Here is a tiny trained network, its code and every weight. The questions are about switching its units off for an input and a target symbol, where a switched-off unit gives its printed mean instead of its output.

import numpy as np


def w(rows, s, z=0):
    codes = np.array(rows[::2]) - 128.0
    scale = np.full(codes.shape[1], s)
    scale[-1] = z or s
    return codes * scale


def softmax(a):
    e = np.exp(a - a.max(-1, keepdims=True))
    return e / e.sum(-1, keepdims=True)


def log_softmax(a):
    a = a - a.max(-1, keepdims=True)
    return a - np.log(np.exp(a).sum(-1, keepdims=True))


def net(x, mask):
    ids = ['ΔΘΠΣΦαβεζηλμτψω'.index(c) for c in x.split()]
    T = len(ids)
    res = E[ids] + P[:T]
    u = 0
    for l in range(3):
        r = res
        for j in range(2):
            rows = slice(2 * j, 2 * j + 2)
            q, k, v = (r @ M[l][rows].T for M in (Q, K, V))
            z = softmax(np.where(np.tri(T) > 0, q @ k.T / 2**0.5, -1e9)) @ v
            o = O[l][rows]
            res = res + np.where(mask[u + j], z, o[:, -1]) @ o[:, :-1]
        u += 2
    return log_softmax(res[-1] @ U[:, :-1].T + U[:, -1])


Q, K, V, O = {}, {}, {}, {}
E = w([
[168,198,124,110,130,163],'Δ',
[138,115,128,128,138,153],'Θ',
[138,114,93,145,168,199],'Π',
[177,2,83,115,52,177],'Σ',
[139,107,152,123,132,142],'Φ',
[126,96,158,132,115,138],'α',
[123,105,165,129,129,141],'β',
[117,174,123,49,173,163],'ε',
[138,221,147,124,121,101],'ζ',
[95,110,173,162,67,138],'η',
[181,120,88,152,119,112],'λ',
[126,111,139,149,111,165],'μ',
[153,112,158,118,128,119],'τ',
[170,151,112,37,88,123],'ψ',
[161,117,151,114,131,117],'ω',
],0.023)
P = w([
[219,105,254,154,118,136],'0',
[187,137,191,135,128,140],'1',
[169,152,151,126,121,150],'2',
[149,169,128,120,119,153],'3',
[135,185,110,121,111,157],'4',
[118,196,93,117,104,164],'5',
[116,202,89,115,90,164],'6',
[99,200,73,110,90,180],'7',
],0.0091)
Q[0] = w([
[229,116,150,156,55,246],'L0H0',
[2,77,127,205,57,5],'L0H0',
[158,134,33,154,246,36],'L0H1',
[213,108,215,144,98,238],'L0H1',
],0.0063)
K[0] = w([
[148,192,182,73,29,153],'L0H0',
[31,10,213,255,44,69],'L0H0',
[46,107,111,133,93,150],'L0H1',
[134,145,194,101,134,108],'L0H1',
],0.0081)
V[0] = w([
[168,136,87,91,196,254],'L0H0',
[51,4,136,187,198,67],'L0H0',
[224,62,220,226,133,119],'L0H1',
[107,192,148,102,185,145],'L0H1',
],0.0057)
O[0] = w([
[81,154,118,193,83,205,183],'L0H0',
[131,134,51,163,225,170,2],'L0H0',
[197,85,255,163,135,132,203],'L0H1',
[159,160,141,153,118,134,124],'L0H1',
],0.0074,0.0087)
Q[1] = w([
[155,106,72,113,125,7],'L1H0',
[155,112,212,170,121,188],'L1H0',
[161,135,125,159,7,165],'L1H1',
[254,78,141,146,92,197],'L1H1',
],0.0085)
K[1] = w([
[216,84,85,143,210,42],'L1H0',
[109,111,152,49,64,188],'L1H0',
[156,155,1,8,128,189],'L1H1',
[103,43,117,76,63,109],'L1H1',
],0.01)
V[1] = w([
[1,139,199,62,125,149],'L1H0',
[176,133,114,131,81,77],'L1H0',
[135,113,121,189,165,123],'L1H1',
[144,216,146,101,157,123],'L1H1',
],0.0093)
O[1] = w([
[153,139,152,1,91,84,89],'L1H0',
[75,158,72,95,77,142,222],'L1H0',
[163,73,182,194,187,103,2],'L1H1',
[174,145,71,65,158,80,166],'L1H1',
],0.0083,0.0046)
Q[2] = w([
[59,127,105,132,220,124],'L2H0',
[116,101,130,81,107,104],'L2H0',
[129,126,118,124,131,159],'L2H1',
[66,72,82,113,249,109],'L2H1',
],0.018)
K[2] = w([
[157,29,136,110,140,107],'L2H0',
[117,142,62,92,166,160],'L2H0',
[121,141,136,140,143,159],'L2H1',
[166,10,160,172,150,136],'L2H1',
],0.014)
V[2] = w([
[133,154,94,114,102,177],'L2H0',
[120,254,182,163,126,78],'L2H0',
[53,171,174,81,210,195],'L2H1',
[47,174,152,161,81,25],'L2H1',
],0.0083)
O[2] = w([
[165,124,151,138,114,188,182],'L2H0',
[96,118,160,123,206,160,254],'L2H0',
[152,4,80,144,131,146,106],'L2H1',
[81,107,162,86,145,89,160],'L2H1',
],0.014,0.0098)
U = w([
[155,134,197,131,107,170,169],'Δ',
[104,139,102,141,124,138,254],'Θ',
[91,166,69,164,148,193,133],'Π',
[1,120,82,189,61,141,141],'Σ',
[133,124,146,139,110,134,42],'Φ',
[126,112,153,143,99,121,56],'α',
[131,118,144,137,108,121,63],'β',
[165,95,93,105,130,122,172],'ε',
[76,126,124,126,170,122,158],'ζ',
[104,93,165,141,70,77,87],'η',
[119,184,94,170,120,82,160],'λ',
[125,130,154,145,104,146,2],'μ',
[140,124,146,137,115,115,60],'τ',
[88,161,106,125,60,128,96],'ψ',
[138,129,144,136,112,123,48],'ω',
],0.0089,0.009)

Each question gives the input, a string of symbols that net reads in full, and the target symbol t.
The units are the heads (2 rows each of Q, K, V and O). Each row of codes is followed by its name. A weight is (code - 128) times the scale printed after its matrix; where a second scale follows, it is the last column's (O and U).
mask holds one flag per head, layer by layer. A switched-off head (its flag False) gives its mean, the last column of its rows in O, instead of its output. The means were averaged over made-up inputs and are rounded, as every weight is.
A unit's drop is (log p(t) with every unit on - log p(t) with that unit switched off) / (log p(t) with every unit on - log p(t) with every unit switched off).
The circuit of an input: a set's keep is (log p(t) with only the set's units on - log p(t) with every unit switched off) / (log p(t) with every unit on - log p(t) with every unit switched off). Starting from all 6 units, units are removed one at a time, each time the one whose removal leaves the highest keep (on an exact tie, the one counted first), for as long as the keep stays at least 0.8.
circuit, biggest first: the units of the circuit, biggest drop first
unit that matters most: the unit with the biggest drop
which heads matter: for each layer, one digit per head in row order, 1 if its drop is at least 0.15 and else 0, layers parted by /
drop of u: that unit's drop, to one decimal
input ε Θ ζ Π ψ Π λ, target ψ: circuit, biggest first => (L1H1; L0H0; L1H0; L2H0)
input ε λ Π λ, target ε: which heads matter => 00 / 00 / 01
input λ Π λ ζ τ, target ζ: circuit, biggest first => (L2H0; L2H1)
input Π Π Θ Π λ ζ Π Θ, target ζ: which heads matter => 00 / 00 / 11
input λ λ λ τ Θ ε λ Θ, target ε: unit that matters most => L2H1
input Θ ψ η ψ λ λ η, target ψ: which heads matter => 00 / 11 / 00
input Σ Σ λ τ, target Σ: circuit, biggest first => (L1H1; L1H0)
input Π ψ η ζ ε λ ε Φ, target ε: circuit, biggest first => (L2H1; L0H1; L1H0)
input Θ λ ψ λ ζ Π Σ, target Σ: which heads matter => 01 / 11 / 01
input Π ζ ψ Π Π, target ψ: circuit, biggest first => (L0H0; L1H1; L1H0; L2H0)
input ω ψ ζ ζ λ λ β τ, target ζ: circuit, biggest first => (L2H1; L2H0)
input ζ λ ζ Σ λ Θ λ, target Σ: which heads matter => 00 / 11 / 00
input η ε λ η Φ η η, target ε: which heads matter => 10 / 00 / 01
input ε λ Φ τ ψ μ, target ψ: unit that matters most => L1H1
input Φ λ λ λ ζ Θ ψ τ, target ψ: which heads matter => 10 / 11 / 00
input Σ β Π λ, target Σ: which heads matter => 00 / 11 / 10
input ζ λ Σ Θ α, target Σ: drop of L1H0 => 0.6
input Θ ω β Π Φ ζ α ψ, target ψ: drop of L0H1 => 0.1
input τ Π ψ ζ Π λ Π, target ζ: drop of L1H0 => 0.0
input ζ λ ζ μ ζ, target ζ: unit that matters most => L2H0
